Here is a tiny trained network, its code and every weight. The questions are about switching its units off for an input and a class, where a switched-off unit gives its printed mean instead of its output.

import numpy as np


def w(rows, s, z=0):
    codes = np.array(rows[::2]) - 128.0
    scale = np.full(codes.shape[1], s)
    scale[-1] = z or s
    return codes * scale


def f(y):
    return np.maximum(y, 0)


def log_softmax(a):
    a = a - a.max(-1, keepdims=True)
    return a - np.log(np.exp(a).sum(-1, keepdims=True))


def net(x, mask):
    res = np.array(x, float).reshape(1, 5) / 4 @ E
    y = f(res @ A[0][:, :-1].T + A[0][:, -1])
    res = res + np.where(mask, y, B[0][:, -1]) @ B[0][:, :-1]
    return log_softmax(res[-1] @ U[:, :-1].T + U[:, -1])


A, B = {}, {}
E = w([
[63,134,142,160,50,69,101],'x0',
[24,123,97,189,158,207,109],'x1',
[119,130,125,137,113,120,119],'x2',
[93,19,233,176,201,63,124],'x3',
[199,129,245,177,77,255,2],'x4',
],0.0061)
A[0] = w([
[102,53,195,169,166,55,88,130],'neuron 1',
[34,52,6,104,143,139,190,152],'neuron 2',
[136,148,175,146,108,196,148,43],'neuron 3',
[139,186,171,172,145,160,85,3],'neuron 4',
[116,132,92,84,139,88,218,41],'neuron 5',
[162,228,28,59,64,206,87,130],'neuron 6',
[2,151,127,232,188,215,146,150],'neuron 7',
[198,156,222,204,87,154,85,68],'neuron 8',
[180,171,172,128,126,155,49,43],'neuron 9',
[183,63,160,96,227,198,180,107],'neuron 10',
[111,158,154,189,117,219,125,57],'neuron 11',
[170,171,169,162,131,170,68,44],'neuron 12',
[194,150,200,42,101,89,200,88],'neuron 13',
],0.0081,0.0045)
B[0] = w([
[65,192,168,1,94,130,202,247],'neuron 1',
[176,186,111,170,186,67,74,254],'neuron 2',
[113,186,84,181,185,75,80,160],'neuron 3',
[138,44,11,176,183,40,127,161],'neuron 4',
[143,179,121,233,160,32,100,199],'neuron 5',
[60,207,200,47,104,94,237,248],'neuron 6',
[231,175,140,47,79,152,106,232],'neuron 7',
[97,168,90,124,199,44,140,241],'neuron 8',
[119,179,53,195,187,72,136,195],'neuron 9',
[23,221,129,98,83,172,216,211],'neuron 10',
[203,102,100,130,142,51,148,179],'neuron 11',
[132,156,57,163,174,45,182,193],'neuron 12',
[205,156,151,204,141,210,48,195],'neuron 13',
],0.007,0.0068)
U = w([
[125,128,62,200,240,60,86,31],'0',
[34,154,154,64,137,137,181,160],'1',
[160,161,135,92,168,137,76,255],'2',
[23,160,103,150,155,163,148,206],'3',
[85,170,131,133,172,139,101,149],'4',
[151,73,128,161,103,254,61,7],'5',
],0.0075,0.0048)

Each question gives the input, the list of numbers given to net, and the class t.
The units are the neurons (one row each of A and B). Each row of codes is followed by its name. A weight is (code - 128) times the scale printed after its matrix; where a second scale follows, it is the last column's (A, B and U).
mask holds one flag per neuron, in row order. A switched-off neuron (its flag False) gives its mean, the last column of its row in B, instead of its output. The means were averaged over made-up inputs and are rounded, as every weight is.
A unit's drop is (log p(t) with every unit on - log p(t) with that unit switched off) / (log p(t) with every unit on - log p(t) with every unit switched off).
The circuit of an input: a set's keep is (log p(t) with only the set's units on - log p(t) with every unit switched off) / (log p(t) with every unit on - log p(t) with every unit switched off). Starting from the 12 units with the biggest drops (on a tie, the unit counted first), units are removed one at a time, each time the one whose removal leaves the highest keep (on an exact tie, the one counted first), for as long as the keep stays at least 0.8.
circuit, biggest first: the units of the circuit, biggest drop first
k most important neurons: the k neurons with the biggest drops, biggest first
drop of u: that unit's drop, to one decimal
input [-1,8,-3,0,-1], class 2: most important neuron	neuron 7
input [-6,-5,-6,3,-2], class 3: circuit, biggest first	neuron 10; neuron 7
input [-8,8,2,-4,-5], class 2: circuit, biggest first	neuron 7; neuron 2
input [-4,6,-5,4,-5], class 2: 3 most important neurons	neuron 7; neuron 2; neuron 6
input [-3,4,-3,-6,6], class 0: circuit, biggest first	neuron 4; neuron 12
input [5,-1,-1,8,6], class 1: 2 most important neurons	neuron 1; neuron 2
input [6,4,-7,-8,-8], class 0: 2 most important neurons	neuron 2; neuron 5
input [-1,-8,6,8,-2], class 1: 2 most important neurons	neuron 1; neuron 2
input [-6,-4,-5,-5,7], class 0: circuit, biggest first	neuron 9; neuron 12
input [-4,-1,1,7,1], class 1: circuit, biggest first	neuron 1; neuron 10
input [-7,4,-1,7,6], class 1: 2 most important neurons	neuron 10; neuron 1
input [-4,6,2,-6,2], class 1: 2 most important neurons	neuron 6; neuron 13
input [-7,-4,-1,6,2], class 3: 2 most important neurons	neuron 10; neuron 6
input [-7,7,2,4,-4], class 2: circuit, biggest first	neuron 7
input [-6,-1,6,-8,7], class 1: 4 most important neurons	neuron 6; neuron 2; neuron 5; neuron 13
input [6,7,-4,-6,-7], class 0: 4 most important neurons	neuron 2; neuron 1; neuron 5; neuron 10
input [-8,-4,6,-1,2], class 3: 2 most important neurons	neuron 10; neuron 7
input [1,4,-7,8,5], class 1: drop of neuron 2	0.2
input [8,8,6,-3,-6], class 2: drop of neuron 13	0.0
input [-7,-4,6,0,4], class 3: drop of neuron 7	0.3
input [-2,5,6,8,-2], class 1: circuit, biggest first	neuron 1
